Below are the code and all the weights of a small trained network. Each question names an input and a target symbol and asks about switching units off, where a switched-off unit gives its printed mean instead of its output.

import numpy as np


def w(rows, s, z=0):
    codes = np.array(rows[::2]) - 128.0
    scale = np.full(codes.shape[1], s)
    scale[-1] = z or s
    return codes * scale


def f(y):
    return y / 2 * (1 + np.tanh(0.7978845608 * (y + 0.044715 * y**3)))


def softmax(a):
    e = np.exp(a - a.max(-1, keepdims=True))
    return e / e.sum(-1, keepdims=True)


def log_softmax(a):
    a = a - a.max(-1, keepdims=True)
    return a - np.log(np.exp(a).sum(-1, keepdims=True))


def net(x, mask):
    ids = ['αδεηθστφ'.index(c) for c in x.split()]
    T = len(ids)
    res = E[ids] + P[:T]
    r = res
    for j in range(2):
        rows = slice(3 * j, 3 * j + 3)
        q, k, v = (r @ M[0][rows].T for M in (Q, K, V))
        z = softmax(np.where(np.tri(T) > 0, q @ k.T / 3**0.5, -1e9)) @ v
        o = O[0][rows]
        res = res + np.where(mask[j], z, o[:, -1]) @ o[:, :-1]
    y = f(res @ A[0][:, :-1].T + A[0][:, -1])
    res = res + np.where(mask[2:14], y, B[0][:, -1]) @ B[0][:, :-1]
    return log_softmax(res[-1] @ U[:, :-1].T + U[:, -1])


Q, K, V, O, A, B = {}, {}, {}, {}, {}, {}
E = w([
[68,156,134,158,24],'α',
[74,169,110,212,166],'δ',
[116,62,181,225,64],'ε',
[167,93,74,244,147],'η',
[198,84,192,192,213],'θ',
[165,248,164,143,161],'σ',
[162,108,66,154,184],'τ',
[218,222,72,158,126],'φ',
],0.014)
P = w([
[13,221,255,59,240],'0',
[161,143,26,190,126],'1',
[179,167,51,181,114],'2',
[182,137,32,196,101],'3',
[188,149,47,198,110],'4',
[190,154,42,203,92],'5',
[178,155,54,202,94],'6',
[187,171,66,202,96],'7',
[189,170,43,218,85],'8',
[193,175,59,207,92],'9',
[189,158,58,219,88],'10',
[197,160,66,223,106],'11',
[198,175,61,208,87],'12',
],0.0064)
Q[0] = w([
[127,141,223,2,108],'head 1',
[92,97,82,125,159],'head 1',
[133,89,167,32,79],'head 1',
[31,115,147,28,224],'head 2',
[69,36,58,45,161],'head 2',
[150,132,120,252,113],'head 2',
],0.01)
K[0] = w([
[254,119,32,120,114],'head 1',
[152,184,99,54,106],'head 1',
[185,118,106,85,87],'head 1',
[230,138,99,161,86],'head 2',
[181,149,102,231,2],'head 2',
[61,109,206,76,146],'head 2',
],0.0095)
V[0] = w([
[218,195,69,85,98],'head 1',
[150,77,63,196,149],'head 1',
[200,80,154,124,150],'head 1',
[161,214,80,164,58],'head 2',
[69,220,170,2,235],'head 2',
[132,94,50,117,250],'head 2',
],0.0092)
O[0] = w([
[135,106,85,53,109,89],'head 1',
[80,97,89,135,185,109],'head 1',
[158,128,119,91,175,106],'head 1',
[104,171,107,109,42,110],'head 2',
[150,84,108,92,109,253],'head 2',
[76,48,11,122,181,139],'head 2',
],0.012,0.014)
A[0] = w([
[135,98,66,138,68,137],'neuron 1',
[147,183,91,99,158,170],'neuron 2',
[76,176,111,191,164,130],'neuron 3',
[72,122,2,124,121,93],'neuron 4',
[112,87,149,163,109,230],'neuron 5',
[174,77,183,107,86,150],'neuron 6',
[129,155,183,158,29,55],'neuron 7',
[172,149,99,195,155,4],'neuron 8',
[68,49,211,100,92,192],'neuron 9',
[76,178,141,155,90,171],'neuron 10',
[54,164,133,248,171,78],'neuron 11',
[121,164,115,72,156,245],'neuron 12',
],0.0096,0.004)
B[0] = w([
[104,132,95,159,125,235],'neuron 1',
[129,64,166,156,131,149],'neuron 2',
[120,105,56,121,106,175],'neuron 3',
[144,87,176,80,84,249],'neuron 4',
[104,161,129,190,187,196],'neuron 5',
[135,131,103,87,228,201],'neuron 6',
[106,118,154,57,148,255],'neuron 7',
[173,143,137,30,84,204],'neuron 8',
[254,185,146,230,32,146],'neuron 9',
[72,115,124,135,114,178],'neuron 10',
[110,205,129,94,163,214],'neuron 11',
[144,81,116,179,32,136],'neuron 12',
],0.0081,0.0095)
U = w([
[98,5,201,54,146,71],'α',
[147,181,150,88,188,4],'δ',
[205,90,176,100,221,104],'ε',
[106,110,165,107,49,241],'η',
[137,86,234,30,122,70],'θ',
[183,130,166,212,117,233],'σ',
[93,159,91,64,161,210],'τ',
[254,152,106,47,90,46],'φ',
],0.007,0.0042)

Each question gives the input, a string of symbols that net reads in full, and the target symbol t.
The units are the heads (3 rows each of Q, K, V and O) and the neurons (one row each of A and B). Each row of codes is followed by its name. A weight is (code - 128) times the scale printed after its matrix; where a second scale follows, it is the last column's (O, A, B and U).
mask holds one flag per unit, heads first, then neurons. A switched-off unit (its flag False) gives its mean, the last column of its rows in O or B, instead of its output. The means were averaged over made-up inputs and are rounded, as every weight is.
A unit's drop is (log p(t) with every unit on - log p(t) with that unit switched off) / (log p(t) with every unit on - log p(t) with every unit switched off).
The circuit of an input: a set's keep is (log p(t) with only the set's units on - log p(t) with every unit switched off) / (log p(t) with every unit on - log p(t) with every unit switched off). Starting from the 12 units with the biggest drops (on a tie, the unit counted first), units are removed one at a time, each time the one whose removal leaves the highest keep (on an exact tie, the one counted first), for as long as the keep stays at least 0.8.
circuit, biggest first: the units of the circuit, biggest drop first
unit that matters most: the unit with the biggest drop
top k neurons: the k neurons with the biggest drops, biggest first
drop of u: that unit's drop, to one decimal
input α σ φ σ θ η, target θ: circuit, biggest first => (head 2; neuron 7; head 1)
input τ τ σ η, target α: circuit, biggest first => (head 2; neuron 4)
input φ φ η η η η θ η, target η: circuit, biggest first => (head 2; neuron 6)
input τ δ η τ α, target α: circuit, biggest first => (head 2; neuron 4)
input ε τ η, target δ: circuit, biggest first => (head 2; neuron 11; head 1; neuron 8)
input σ δ σ τ φ τ η ε, target φ: circuit, biggest first => (head 2; neuron 9)
input δ η ε σ, target σ: unit that matters most => neuron 7
input α σ θ θ ε, target θ: top 2 neurons => (neuron 7; neuron 6)
input η φ τ θ ε, target τ: circuit, biggest first => (head 2; head 1; neuron 11)
input η σ φ ε η η θ ε τ η τ, target τ: circuit, biggest first => (head 2; head 1)
input τ θ τ η σ, target α: circuit, biggest first => (head 2; head 1; neuron 4; neuron 2)
input δ ε σ σ τ ε θ τ, target σ: circuit, biggest first => (head 1; neuron 7)
input δ φ σ θ ε φ τ ε, target σ: circuit, biggest first => (neuron 9; head 1)
input θ η τ σ η α δ, target ε: circuit, biggest first => (head 2)
input α α σ τ σ ε θ, target θ: top 2 neurons => (neuron 7; neuron 1)
input ε σ η δ τ θ τ δ θ, target δ: top 2 neurons => (neuron 11; neuron 4)
input φ φ τ δ φ δ η η, target η: top 2 neurons => (neuron 4; neuron 6)
input τ θ τ, target α: drop of neuron 4 => 0.5
input σ ε θ δ θ τ α, target φ: drop of head 1 => 0.3
input σ φ τ, target φ: unit that matters most => head 1
input φ α σ, target η: drop of neuron 4 => 0.0
